Below is a small trained network, with its code and all its weights. Each question gives an input and a class and asks what happens when units are switched off, that is, made to give their printed mean instead of their output.

import numpy as np


def w(rows, s, z=0):
    codes = np.array(rows[::2]) - 128.0
    scale = np.full(codes.shape[1], s)
    scale[-1] = z or s
    return codes * scale


def norm(h):
    return h / np.sqrt((h * h).mean(-1, keepdims=True) + 1e-5)


def f(y):
    return np.maximum(y, 0)


def log_softmax(a):
    a = a - a.max(-1, keepdims=True)
    return a - np.log(np.exp(a).sum(-1, keepdims=True))


def net(x, mask):
    res = np.array(x, float).reshape(1, 5) / 4 @ E
    u = 0
    for l in range(2):
        y = f(norm(res) @ A[l][:, :-1].T + A[l][:, -1])
        res = res + np.where(mask[u : u + 5], y, B[l][:, -1]) @ B[l][:, :-1]
        u += 5
    return log_softmax(norm(res)[-1] @ U[:, :-1].T + U[:, -1])


A, B = {}, {}
E = w([
[126,130,128],'x0',
[189,113,136],'x1',
[118,17,114],'x2',
[124,130,132],'x3',
[115,115,249],'x4',
],0.0019)
A[0] = w([
[7,145,131,91],'L0N0',
[111,130,182,255],'L0N1',
[235,81,119,218],'L0N2',
[71,146,127,80],'L0N3',
[2,120,86,123],'L0N4',
],0.0054,0.002)
B[0] = w([
[253,112,171,189],'L0N0',
[131,174,59,237],'L0N1',
[168,184,138,251],'L0N2',
[143,113,124,151],'L0N3',
[217,162,141,210],'L0N4',
],0.0051,0.0027)
A[1] = w([
[197,245,109,180],'L1N0',
[121,3,134,139],'L1N1',
[90,115,245,146],'L1N2',
[135,141,240,184],'L1N3',
[169,18,104,251],'L1N4',
],0.0048,0.0021)
B[1] = w([
[84,66,157,255],'L1N0',
[83,190,169,139],'L1N1',
[124,121,2,139],'L1N2',
[158,110,36,164],'L1N3',
[80,180,171,169],'L1N4',
],0.0053,0.0067)
U = w([
[116,107,1,152],'0',
[231,134,194,153],'1',
[92,79,183,191],'2',
[22,223,203,111],'3',
[105,62,177,154],'4',
[89,80,157,2],'5',
],0.0079,0.0071)

Each question gives the input, the list of numbers given to net, and the class t.
The units are the neurons (one row each of A and B). Each row of codes is followed by its name. A weight is (code - 128) times the scale printed after its matrix; where a second scale follows, it is the last column's (A, B and U).
mask holds one flag per neuron, layer by layer. A switched-off neuron (its flag False) gives its mean, the last column of its row in B, instead of its output. The means were averaged over made-up inputs and are rounded, as every weight is.
A unit's drop is (log p(t) with every unit on - log p(t) with that unit switched off) / (log p(t) with every unit on - log p(t) with every unit switched off).
The circuit of an input: a set's keep is (log p(t) with only the set's units on - log p(t) with every unit switched off) / (log p(t) with every unit on - log p(t) with every unit switched off). Starting from all 10 units, units are removed one at a time, each time the one whose removal leaves the highest keep (on an exact tie, the one counted first), for as long as the keep stays at least 0.8.
circuit, biggest first: the units of the circuit, biggest drop first
unit that matters most: the unit with the biggest drop
k most important neurons: the k neurons with the biggest drops, biggest first
k most important neurons of layer l: the k neurons of layer l with the biggest drops, biggest first
input [-4,-1,6,-5,-4], class 3: circuit, biggest first : L1N4, L0N1, L1N0, L1N3
input [-3,-8,2,-1,6], class 1: circuit, biggest first : L0N0, L0N4
input [-4,-6,5,0,6], class 0: circuit, biggest first : L1N2
input [-3,5,7,-4,6], class 3: 3 most important neurons of layer 1 : L1N4, L1N1, L1N0
input [-3,1,-5,5,6], class 0: 4 most important neurons : L1N3, L1N2, L1N4, L0N2
input [-5,-2,7,1,-6], class 3: 4 most important neurons of layer 1 : L1N4, L1N3, L1N1, L1N0
input [3,-4,-2,2,6], class 0: circuit, biggest first : L1N3, L1N2
input [1,0,5,3,-2], class 3: 4 most important neurons : L1N4, L0N1, L0N0, L1N0
input [4,-3,7,6,6], class 3: 3 most important neurons : L1N1, L1N4, L0N2
input [4,-4,7,1,5], class 3: circuit, biggest first : L1N1, L1N0
input [1,0,6,-5,8], class 0: circuit, biggest first : L1N2, L1N0
input [2,6,-4,2,7], class 0: circuit, biggest first : L1N3, L1N2, L0N4
input [2,-6,3,4,-4], class 1: 2 most important neurons : L0N4, L0N0
input [-8,-2,2,-4,-3], class 4: circuit, biggest first : L0N1, L1N3
input [7,-3,8,-7,-7], class 3: 4 most important neurons : L1N4, L0N1, L1N1, L1N3
input [2,1,4,-2,-3], class 3: 2 most important neurons of layer 1 : L1N4, L1N3
input [5,4,-1,-6,7], class 0: 2 most important neurons of layer 0 : L0N4, L0N0
input [-1,3,-5,-1,6], class 0: 3 most important neurons : L1N3, L1N2, L1N4
input [6,5,7,-1,-2], class 3: 3 most important neurons of layer 1 : L1N4, L1N0, L1N1
input [2,2,-8,-2,8], class 0: 2 most important neurons : L1N2, L1N3
input [3,3,-5,-5,0], class 2: most important neuron : L1N0
input [1,-4,1,5,5], class 0: 2 most important neurons : L1N3, L0N2
input [-2,5,6,-4,8], class 0: unit that matters most : L1N2
input [-1,4,7,4,1], class 3: 2 most important neurons of layer 1 : L1N4, L1N0
input [-2,1,-5,5,5], class 0: 4 most important neurons of layer 1 : L1N3, L1N4, L1N2, L1N1
input [5,-8,-5,-3,1], class 1: 2 most important neurons of layer 0 : L0N0, L0N4
